Below is a small trained network, with its code and all its weights. Each question gives an input and a target symbol and asks what happens when units are switched off, that is, made to give their printed mean instead of their output.

import numpy as np


def w(rows, s, z=0):
    codes = np.array(rows[::2]) - 128.0
    scale = np.full(codes.shape[1], s)
    scale[-1] = z or s
    return codes * scale


def f(y):
    return np.maximum(y, 0)


def softmax(a):
    e = np.exp(a - a.max(-1, keepdims=True))
    return e / e.sum(-1, keepdims=True)


def log_softmax(a):
    a = a - a.max(-1, keepdims=True)
    return a - np.log(np.exp(a).sum(-1, keepdims=True))


def net(x, mask):
    ids = ['ΛΞΦαγεζημστ'.index(c) for c in x.split()]
    T = len(ids)
    res = E[ids] + P[:T]
    r = res
    for j in range(2):
        rows = slice(4 * j, 4 * j + 4)
        q, k, v = (r @ M[0][rows].T for M in (Q, K, V))
        z = softmax(np.where(np.tri(T) > 0, q @ k.T / 4**0.5, -1e9)) @ v
        o = O[0][rows]
        res = res + np.where(mask[j], z, o[:, -1]) @ o[:, :-1]
    y = f(res @ A[0][:, :-1].T + A[0][:, -1])
    res = res + np.where(mask[2:18], y, B[0][:, -1]) @ B[0][:, :-1]
    return log_softmax(res[-1] @ U[:, :-1].T + U[:, -1])


Q, K, V, O, A, B = {}, {}, {}, {}, {}, {}
E = w([
[77,122,150,98],'Λ',
[87,94,94,139],'Ξ',
[102,72,106,125],'Φ',
[118,72,54,114],'α',
[142,117,181,126],'γ',
[77,188,83,130],'ε',
[85,176,181,131],'ζ',
[161,66,152,70],'η',
[127,191,132,197],'μ',
[191,115,1,169],'σ',
[141,175,112,65],'τ',
],0.023)
P = w([
[94,96,103,121],'0',
[199,158,82,137],'1',
[45,86,143,102],'2',
[253,204,56,141],'3',
[36,76,149,112],'4',
[251,226,86,140],'5',
[53,85,146,99],'6',
[244,247,113,144],'7',
[58,90,152,100],'8',
[250,254,91,130],'9',
[66,112,164,99],'10',
[234,230,91,137],'11',
],0.0063)
Q[0] = w([
[165,84,210,224],'h1',
[251,120,145,116],'h1',
[204,161,18,176],'h1',
[253,31,230,135],'h1',
[119,214,156,103],'h2',
[100,203,123,183],'h2',
[183,29,139,77],'h2',
[133,164,254,109],'h2',
],0.0073)
K[0] = w([
[116,69,98,36],'h1',
[123,202,136,114],'h1',
[224,184,143,125],'h1',
[172,168,107,131],'h1',
[247,83,92,126],'h2',
[133,109,119,72],'h2',
[153,103,101,147],'h2',
[86,120,90,185],'h2',
],0.012)
V[0] = w([
[33,57,165,141],'h1',
[129,103,81,41],'h1',
[126,46,86,182],'h1',
[203,81,228,124],'h1',
[62,203,97,216],'h2',
[202,83,133,225],'h2',
[63,58,2,240],'h2',
[57,24,181,138],'h2',
],0.0072)
O[0] = w([
[15,86,205,110,71],'h1',
[153,141,36,2,182],'h1',
[192,95,89,214,137],'h1',
[132,102,157,114,4],'h1',
[75,221,116,216,123],'h2',
[238,37,66,252,65],'h2',
[69,92,85,99,201],'h2',
[33,43,168,178,66],'h2',
],0.0053,0.0036)
A[0] = w([
[128,135,69,145,124],'n1',
[88,122,187,100,32],'n2',
[163,151,46,77,151],'n3',
[106,53,102,178,135],'n4',
[116,36,177,44,193],'n5',
[24,169,43,117,86],'n6',
[76,99,94,89,63],'n7',
[163,133,89,204,135],'n8',
[147,164,114,148,65],'n9',
[177,110,151,75,255],'n10',
[150,1,90,172,53],'n11',
[178,146,108,87,78],'n12',
[94,99,253,125,140],'n13',
[172,176,84,91,101],'n14',
[149,63,88,139,112],'n15',
[135,121,189,159,187],'n16',
],0.011,0.0072)
B[0] = w([
[150,167,174,60,181],'n1',
[131,151,186,40,139],'n2',
[132,174,172,125,250],'n3',
[87,89,138,190,164],'n4',
[185,109,36,120,196],'n5',
[172,67,255,149,200],'n6',
[219,72,163,58,159],'n7',
[145,105,147,180,177],'n8',
[84,103,99,71,146],'n9',
[79,198,69,172,206],'n10',
[163,128,60,94,169],'n11',
[102,65,142,102,173],'n12',
[48,109,91,63,159],'n13',
[83,105,133,159,205],'n14',
[167,166,188,161,172],'n15',
[58,124,50,211,144],'n16',
],0.0074,0.013)
U = w([
[90,93,114,45,2],'Λ',
[76,52,138,158,85],'Ξ',
[74,54,67,142,75],'Φ',
[166,95,128,86,153],'α',
[37,113,9,168,136],'γ',
[126,130,199,104,90],'ε',
[28,121,122,140,207],'ζ',
[100,134,9,102,83],'η',
[60,132,114,223,203],'μ',
[182,158,125,156,176],'σ',
[117,210,91,63,168],'τ',
],0.011,0.0072)

Each question gives the input, a string of symbols that net reads in full, and the target symbol t.
The units are the heads (4 rows each of Q, K, V and O) and the neurons (one row each of A and B). Each row of codes is followed by its name. A weight is (code - 128) times the scale printed after its matrix; where a second scale follows, it is the last column's (O, A, B and U).
mask holds one flag per unit, heads first, then neurons. A switched-off unit (its flag False) gives its mean, the last column of its rows in O or B, instead of its output. The means were averaged over made-up inputs and are rounded, as every weight is.
A unit's drop is (log p(t) with every unit on - log p(t) with that unit switched off) / (log p(t) with every unit on - log p(t) with every unit switched off).
The circuit of an input: a set's keep is (log p(t) with only the set's units on - log p(t) with every unit switched off) / (log p(t) with every unit on - log p(t) with every unit switched off). Starting from the 12 units with the biggest drops (on a tie, the unit counted first), units are removed one at a time, each time the one whose removal leaves the highest keep (on an exact tie, the one counted first), for as long as the keep stays at least 0.8.
units of the circuit, in order: the units of the circuit, biggest drop first
unit that matters most: the unit with the biggest drop
k most important neurons: the k neurons with the biggest drops, biggest first
which heads matter: for each layer, one digit per head in row order, 1 if its drop is at least 0.15 and else 0, layers parted by /
drop of u: that unit's drop, to one decimal
input ζ τ μ τ Λ γ, target τ: units of the circuit, in order : [h1 n6]
input Ξ μ Ξ Ξ, target μ: units of the circuit, in order : [h1 h2 n5]
input ζ τ α μ, target τ: units of the circuit, in order : [h2 n6]
input γ γ γ τ η α, target τ: which heads matter : 10
input ζ Λ Λ σ Φ μ α σ Ξ, target Ξ: 3 most important neurons : [n6 n4 n10]
input μ σ η α τ τ τ τ σ Φ, target τ: which heads matter : 11
input μ Ξ ζ τ Φ η, target τ: which heads matter : 10
input μ α τ α α ε η τ μ γ τ γ, target τ: 3 most important neurons : [n6 n4 n8]
input Ξ Φ Λ γ γ Ξ α, target α: units of the circuit, in order : [n7 n6]
input η σ σ Ξ, target σ: unit that matters most : n15
input μ ζ α γ τ Ξ Ξ ζ, target ζ: 2 most important neurons : [n5 n13]
input μ μ ζ Ξ, target μ: units of the circuit, in order : [h1 h2]
input η τ σ τ σ ζ γ γ σ τ τ α, target τ: 2 most important neurons : [n3 n6]
input α α γ τ Λ α τ τ Λ η τ Ξ, target τ: units of the circuit, in order : [h2 h1]
input σ σ γ σ ε σ α, target α: units of the circuit, in order : [n7 n6 n14]
input σ α Λ, target Λ: unit that matters most : h1
input α Φ α Ξ, target α: which heads matter : 01
input μ τ μ α σ, target σ: which heads matter : 00
input ε μ μ ζ μ ζ μ μ, target μ: which heads matter : 10
input Φ Φ α γ σ α, target σ: 3 most important neurons : [n15 n13 n3]
input η η α γ, target η: which heads matter : 01
input γ η Ξ γ γ Φ, target γ: which heads matter : 11
input τ σ η, target η: which heads matter : 00
input α ε σ μ ε Φ η ε Ξ, target Ξ: 3 most important neurons : [n6 n4 n3]
input α ζ Φ σ Ξ α σ α, target σ: which heads matter : 10
input τ γ η Φ, target η: 3 most important neurons : [n6 n5 n10]
input Ξ γ σ Φ Ξ α τ ζ ε, target ε: drop of n6 : 0.5
